Below are the code and all the weights of a small trained network. Each question names an input and a class and asks about switching units off, where a switched-off unit gives its printed mean instead of its output.

import numpy as np


def w(rows, s, z=0):
    codes = np.array(rows[::2]) - 128.0
    scale = np.full(codes.shape[1], s)
    scale[-1] = z or s
    return codes * scale


def f(y):
    return y / 2 * (1 + np.tanh(0.7978845608 * (y + 0.044715 * y**3)))


def log_softmax(a):
    a = a - a.max(-1, keepdims=True)
    return a - np.log(np.exp(a).sum(-1, keepdims=True))


def net(x, mask):
    res = np.array(x, float).reshape(1, 4) / 4 @ E
    y = f(res @ A[0][:, :-1].T + A[0][:, -1])
    res = res + np.where(mask, y, B[0][:, -1]) @ B[0][:, :-1]
    return log_softmax(res[-1] @ U[:, :-1].T + U[:, -1])


A, B = {}, {}
E = w([
[51,146,180,54,109,78,254],'x0',
[212,184,151,191,187,108,238],'x1',
[190,117,64,17,245,67,99],'x2',
[167,11,29,156,58,61,192],'x3',
],0.0069)
A[0] = w([
[66,141,101,54,92,115,46,63],'N0',
[123,95,101,72,36,55,71,147],'N1',
[119,101,74,37,242,69,110,114],'N2',
[174,129,83,68,225,143,155,101],'N3',
[156,67,16,178,63,96,200,113],'N4',
[41,151,151,37,112,68,211,145],'N5',
[221,177,106,168,185,128,241,200],'N6',
[185,64,55,125,77,100,176,125],'N7',
[69,168,164,75,168,164,104,4],'N8',
[155,125,88,52,197,87,103,100],'N9',
[200,130,58,223,168,177,2,120],'N10',
[76,199,241,75,155,193,80,155],'N11',
[210,98,152,145,107,124,39,100],'N12',
[151,220,195,146,164,118,88,69],'N13',
[134,107,93,88,192,124,121,31],'N14',
[61,64,119,28,94,182,66,185],'N15',
[127,164,193,130,193,172,86,70],'N16',
],0.007,0.0017)
B[0] = w([
[144,206,40,105,129,124,143,176],'N0',
[176,191,190,63,82,73,116,185],'N1',
[102,102,211,194,52,166,85,207],'N2',
[123,154,122,201,70,153,77,185],'N3',
[116,116,181,115,193,36,27,234],'N4',
[211,14,201,101,142,213,243,200],'N5',
[235,181,56,127,61,103,131,230],'N6',
[107,145,161,113,125,53,35,204],'N7',
[137,114,147,66,132,87,115,161],'N8',
[105,116,153,240,76,160,87,185],'N9',
[211,48,170,85,142,195,187,254],'N10',
[161,107,192,134,133,62,54,224],'N11',
[210,104,151,69,156,156,145,176],'N12',
[128,160,160,101,128,90,39,186],'N13',
[38,125,149,170,133,183,160,148],'N14',
[172,190,99,132,1,149,185,207],'N15',
[128,101,165,85,137,42,65,182],'N16',
],0.0061,0.0077)
U = w([
[109,95,157,42,185,5,44,76],'0',
[188,5,144,48,156,216,177,151],'1',
[69,126,156,254,53,189,95,206],'2',
[185,251,56,76,54,129,132,163],'3',
[73,152,70,103,172,174,138,143],'4',
[11,141,11,118,178,192,141,3],'5',
],0.007,0.0034)

Each question gives the input, the list of numbers given to net, and the class t.
The units are the neurons (one row each of A and B). Each row of codes is followed by its name. A weight is (code - 128) times the scale printed after its matrix; where a second scale follows, it is the last column's (A, B and U).
mask holds one flag per neuron, in row order. A switched-off neuron (its flag False) gives its mean, the last column of its row in B, instead of its output. The means were averaged over made-up inputs and are rounded, as every weight is.
A unit's drop is (log p(t) with every unit on - log p(t) with that unit switched off) / (log p(t) with every unit on - log p(t) with every unit switched off).
The circuit of an input: a set's keep is (log p(t) with only the set's units on - log p(t) with every unit switched off) / (log p(t) with every unit on - log p(t) with every unit switched off). Starting from the 12 units with the biggest drops (on a tie, the unit counted first), units are removed one at a time, each time the one whose removal leaves the highest keep (on an exact tie, the one counted first), for as long as the keep stays at least 0.8.
units of the circuit, in order: the units of the circuit, biggest drop first
unit that matters most: the unit with the biggest drop
top k neurons: the k neurons with the biggest drops, biggest first
drop of u: that unit's drop, to one decimal
input [8,1,-7,5], class 1: units of the circuit, in order => N5
input [-1,1,-5,5], class 0: units of the circuit, in order => N4, N15
input [-4,-7,7,-6], class 2: top 3 neurons => N2, N9, N15
input [-8,1,6,-5], class 1: top 2 neurons => N10, N12
input [-3,-6,-4,-4], class 3: units of the circuit, in order => N15, N0, N2
input [-4,2,-7,7], class 0: units of the circuit, in order => N4, N7
input [5,-8,-1,7], class 3: top 4 neurons => N15, N0, N11, N1
input [-8,6,-3,8], class 0: top 3 neurons => N4, N7, N5
input [-1,-5,7,2], class 2: units of the circuit, in order => N2, N9
input [3,-8,6,0], class 3: top 3 neurons => N0, N15, N1
input [-4,-7,4,-1], class 3: top 4 neurons => N15, N0, N5, N1
input [3,-7,-3,3], class 3: units of the circuit, in order => N15, N1
input [-2,-8,-2,6], class 3: units of the circuit, in order => N15, N1
input [7,1,1,8], class 0: top 3 neurons => N4, N7, N10
input [4,1,-4,-5], class 0: units of the circuit, in order => N11, N15
input [-1,-5,5,4], class 2: unit that matters most => N2
input [-5,-8,3,0], class 3: top 2 neurons => N15, N0
input [-5,-8,8,7], class 2: top 2 neurons => N2, N9
input [-8,-1,8,-4], class 1: top 2 neurons => N10, N12
input [6,-7,-2,0], class 3: top 4 neurons => N15, N10, N0, N1
input [4,3,-2,-5], class 0: top 3 neurons => N11, N10, N15
input [-8,-2,0,-6], class 1: top 2 neurons => N10, N4
input [-7,-4,0,-5], class 1: top 2 neurons => N10, N4
input [5,-8,4,-6], class 3: top 3 neurons => N15, N0, N4
input [1,-1,0,-1], class 4: unit that matters most => N10
input [6,6,7,0], class 2: drop of N2 => 0.3
input [-8,-5,6,4], class 1: drop of N12 => 0.4
input [4,2,-5,8], class 0: unit that matters most => N4
input [1,4,0,8], class 0: drop of N4 => 0.4
input [5,-8,3,2], class 3: drop of N3 => 0.0
